Below is a small trained network, with its code and all its weights. Each question gives an input and a target symbol and asks what happens when units are switched off, that is, made to give their printed mean instead of their output.

import numpy as np


def w(rows, s, z=0):
    codes = np.array(rows[::2]) - 128.0
    scale = np.full(codes.shape[1], s)
    scale[-1] = z or s
    return codes * scale


def f(y):
    return y / 2 * (1 + np.tanh(0.7978845608 * (y + 0.044715 * y**3)))


def softmax(a):
    e = np.exp(a - a.max(-1, keepdims=True))
    return e / e.sum(-1, keepdims=True)


def log_softmax(a):
    a = a - a.max(-1, keepdims=True)
    return a - np.log(np.exp(a).sum(-1, keepdims=True))


def net(x, mask):
    ids = ['ΔΘΛΞΣΨαβγεζηπτω'.index(c) for c in x.split()]
    T = len(ids)
    res = E[ids] + P[:T]
    u = 0
    for l in range(3):
        q, k, v = (res @ M[l].T for M in (Q, K, V))
        z = softmax(np.where(np.tri(T) > 0, q @ k.T / 2**0.5, -1e9)) @ v
        res = res + np.where(mask[u], z, O[l][:, -1]) @ O[l][:, :-1]
        u += 1
        y = f(res @ A[l][:, :-1].T + A[l][:, -1])
        res = res + np.where(mask[u : u + 4], y, B[l][:, -1]) @ B[l][:, :-1]
        u += 4
    return log_softmax(res[-1] @ U[:, :-1].T + U[:, -1])


Q, K, V, O, A, B = {}, {}, {}, {}, {}, {}
E = w([
[151,130,102],'Δ',
[160,132,106],'Θ',
[72,90,204],'Λ',
[110,125,99],'Ξ',
[98,177,212],'Σ',
[91,47,131],'Ψ',
[102,123,97],'α',
[156,132,106],'β',
[167,135,108],'γ',
[148,130,101],'ε',
[135,32,85],'ζ',
[194,163,28],'η',
[170,196,82],'π',
[107,123,95],'τ',
[140,27,250],'ω',
],0.022)
P = w([
[252,189,198],'0',
[238,171,152],'1',
[207,161,130],'2',
[189,159,111],'3',
[140,152,96],'4',
[100,147,78],'5',
[76,143,73],'6',
[43,139,61],'7',
[8,138,55],'8',
[3,133,43],'9',
[5,147,59],'10',
[49,153,69],'11',
],0.0048)
Q[0] = w([
[118,231,30],'L0H1',
[151,67,254],'L0H1',
],0.006)
K[0] = w([
[117,156,90],'L0H1',
[250,96,157],'L0H1',
],0.012)
V[0] = w([
[156,112,99],'L0H1',
[98,12,146],'L0H1',
],0.011)
O[0] = w([
[174,129,249,254],'L0H1',
[156,39,133,140],'L0H1',
],0.011,0.00085)
A[0] = w([
[73,182,12,100],'L0N1',
[70,83,2,91],'L0N2',
[74,138,78,2],'L0N3',
[117,130,17,74],'L0N4',
],0.0078,0.0053)
B[0] = w([
[97,255,123,254],'L0N1',
[203,83,131,231],'L0N2',
[139,116,13,92],'L0N3',
[130,136,127,184],'L0N4',
],0.0084,0.003)
Q[1] = w([
[2,138,9],'L1H1',
[194,161,241],'L1H1',
],0.0068)
K[1] = w([
[2,125,74],'L1H1',
[155,110,105],'L1H1',
],0.0093)
V[1] = w([
[2,126,66],'L1H1',
[210,83,65],'L1H1',
],0.0062)
O[1] = w([
[254,180,239,3],'L1H1',
[90,202,135,128],'L1H1',
],0.0088,0.002)
A[1] = w([
[151,172,138,2],'L1N1',
[6,13,105,50],'L1N2',
[30,254,60,176],'L1N3',
[137,45,120,133],'L1N4',
],0.0076,0.006)
B[1] = w([
[130,123,18,118],'L1N1',
[221,198,195,193],'L1N2',
[253,157,178,255],'L1N3',
[110,243,78,168],'L1N4',
],0.0065,0.0089)
Q[2] = w([
[201,148,111],'L2H1',
[254,58,108],'L2H1',
],0.003)
K[2] = w([
[199,134,121],'L2H1',
[251,26,254],'L2H1',
],0.0088)
V[2] = w([
[213,73,7],'L2H1',
[201,104,1],'L2H1',
],0.0093)
O[2] = w([
[243,9,136,187],'L2H1',
[254,11,151,249],'L2H1',
],0.0079,0.0019)
A[2] = w([
[73,101,251,27],'L2N1',
[85,90,64,77],'L2N2',
[145,221,86,220],'L2N3',
[84,74,145,254],'L2N4',
],0.012,0.0085)
B[2] = w([
[124,45,108,151],'L2N1',
[153,141,141,120],'L2N2',
[80,93,145,252],'L2N3',
[115,250,43,159],'L2N4',
],0.018,0.012)
U = w([
[113,92,110,103],'Δ',
[119,95,107,80],'Θ',
[60,95,49,253],'Λ',
[101,158,133,226],'Ξ',
[60,8,144,90],'Σ',
[126,216,79,207],'Ψ',
[100,171,131,179],'α',
[111,81,109,103],'β',
[118,68,109,111],'γ',
[110,93,113,65],'ε',
[163,117,39,143],'ζ',
[184,99,137,65],'η',
[134,116,199,172],'π',
[102,152,126,90],'τ',
[75,115,113,152],'ω',
],0.018,0.005)

Each question gives the input, a string of symbols that net reads in full, and the target symbol t.
The units are the heads (2 rows each of Q, K, V and O) and the neurons (one row each of A and B). Each row of codes is followed by its name. A weight is (code - 128) times the scale printed after its matrix; where a second scale follows, it is the last column's (O, A, B and U).
mask holds one flag per unit, layer by layer, with each layer's heads first. A switched-off unit (its flag False) gives its mean, the last column of its rows in O or B, instead of its output. The means were averaged over made-up inputs and are rounded, as every weight is.
A unit's drop is (log p(t) with every unit on - log p(t) with that unit switched off) / (log p(t) with every unit on - log p(t) with every unit switched off).
The circuit of an input: a set's keep is (log p(t) with only the set's units on - log p(t) with every unit switched off) / (log p(t) with every unit on - log p(t) with every unit switched off). Starting from the 12 units with the biggest drops (on a tie, the unit counted first), units are removed one at a time, each time the one whose removal leaves the highest keep (on an exact tie, the one counted first), for as long as the keep stays at least 0.8.
circuit, biggest first: the units of the circuit, biggest drop first
unit that matters most: the unit with the biggest drop
k most important neurons: the k neurons with the biggest drops, biggest first
top k neurons in layer l: the k neurons of layer l with the biggest drops, biggest first
input Σ τ Θ ε, target Σ: 2 most important neurons	(L2N4, L2N3)
input β Δ Ξ τ α η Ξ, target η: circuit, biggest first	(L2H1, L2N3)
input ζ Ψ η α ζ Δ, target ζ: unit that matters most	L2H1
input τ π Δ ε, target π: 4 most important neurons	(L2N4, L1N3, L0N2, L2N1)
input Λ Ξ α ζ α, target ζ: circuit, biggest first	(L2H1, L0H1, L2N3)
input Ξ ε γ β Ξ Δ π γ Δ Ξ, target π: circuit, biggest first	(L0N1, L2N4, L1H1)
input β η Ξ Σ π Σ Σ, target Σ: top 2 neurons in layer 2	(L2N1, L2N3)
input π Δ Ξ, target π: circuit, biggest first	(L0H1, L2N4, L1N3)
input η Θ Σ Σ η α β ε η, target η: circuit, biggest first	(L1N3, L2H1, L0N1)
input η η Ξ Ψ, target Ψ: circuit, biggest first	(L2N4, L2N3)
input γ Σ Ξ Σ γ Σ ε Δ γ, target Σ: circuit, biggest first	(L2N3, L2N4)
input β η Σ, target Σ: circuit, biggest first	(L2N1, L2N4)
input ζ Σ τ Λ Θ, target Λ: circuit, biggest first	(L2H1, L2N3, L1N3)
input Δ η γ, target η: 4 most important neurons	(L1N3, L2N3, L2N4, L0N1)
input π Σ α ε, target Σ: 2 most important neurons	(L2N3, L2N4)
input τ Θ η π, target π: 2 most important neurons	(L2N3, L1N3)
input Σ α ε Δ, target Σ: 3 most important neurons	(L2N4, L2N3, L1N3)
input Ψ Ξ α ζ β, target ζ: circuit, biggest first	(L2H1, L2N3, L1N2)
input ζ π Θ Δ ε Ξ ε Σ Θ, target Σ: circuit, biggest first	(L2N4)
input ω τ η γ Ξ ε Θ ζ β, target ζ: 4 most important neurons	(L2N3, L1N2, L0N1, L1N4)
input Δ Θ Ξ ζ, target ζ: circuit, biggest first	(L2N3)
input β Ξ β Σ α Ξ γ α π Ξ Σ τ, target Σ: 3 most important neurons	(L2N3, L2N4, L0N1)
input τ Δ Ξ ζ ζ ε α Ψ Ψ Ξ, target Ψ: 4 most important neurons	(L2N4, L1N3, L2N3, L2N1)
input ε ε Σ Ξ, target Σ: 3 most important neurons	(L2N3, L2N4, L0N1)
